Questions about the matrix below. Counting starts at 0.
1) Which number is the entry at row 0, column 1?
2) Which number is the entry directly above 109?
3) Which number is the entry at row 1, column 0?
4) Which number is the top-left entry?
5) Which number is the entry directly below the centre entry?
6) Which number is the bottom-right entry?
7) Which number is the entry in the bottom-left corner?
[[127 118 132 145 118 134 133 129 125 126 108]
 [125 121 131 145 116 136 131 130 122 125 110]
 [123 125 130 144 115 137 128 131 119 125 114]
 [128 116 133 145 119 133 133 128 126 126 107]
 [130 114 133 143 121 131 135 127 129 127 107]
 [122 127 129 144 115 138 127 132 118 125 115]
 [131 113 133 143 122 130 136 126 130 127 107]
 [124 122 131 145 116 136 130 130 121 125 111]
 [124 124 130 145 115 137 129 131 120 125 112]
 [126 119 132 145 117 135 132 129 123 125 109]
 [129 115 133 144 120 133 134 127 127 126 107]]
1) 118
2) 112
3) 125
4) 127
5) 130
6) 107
7) 129
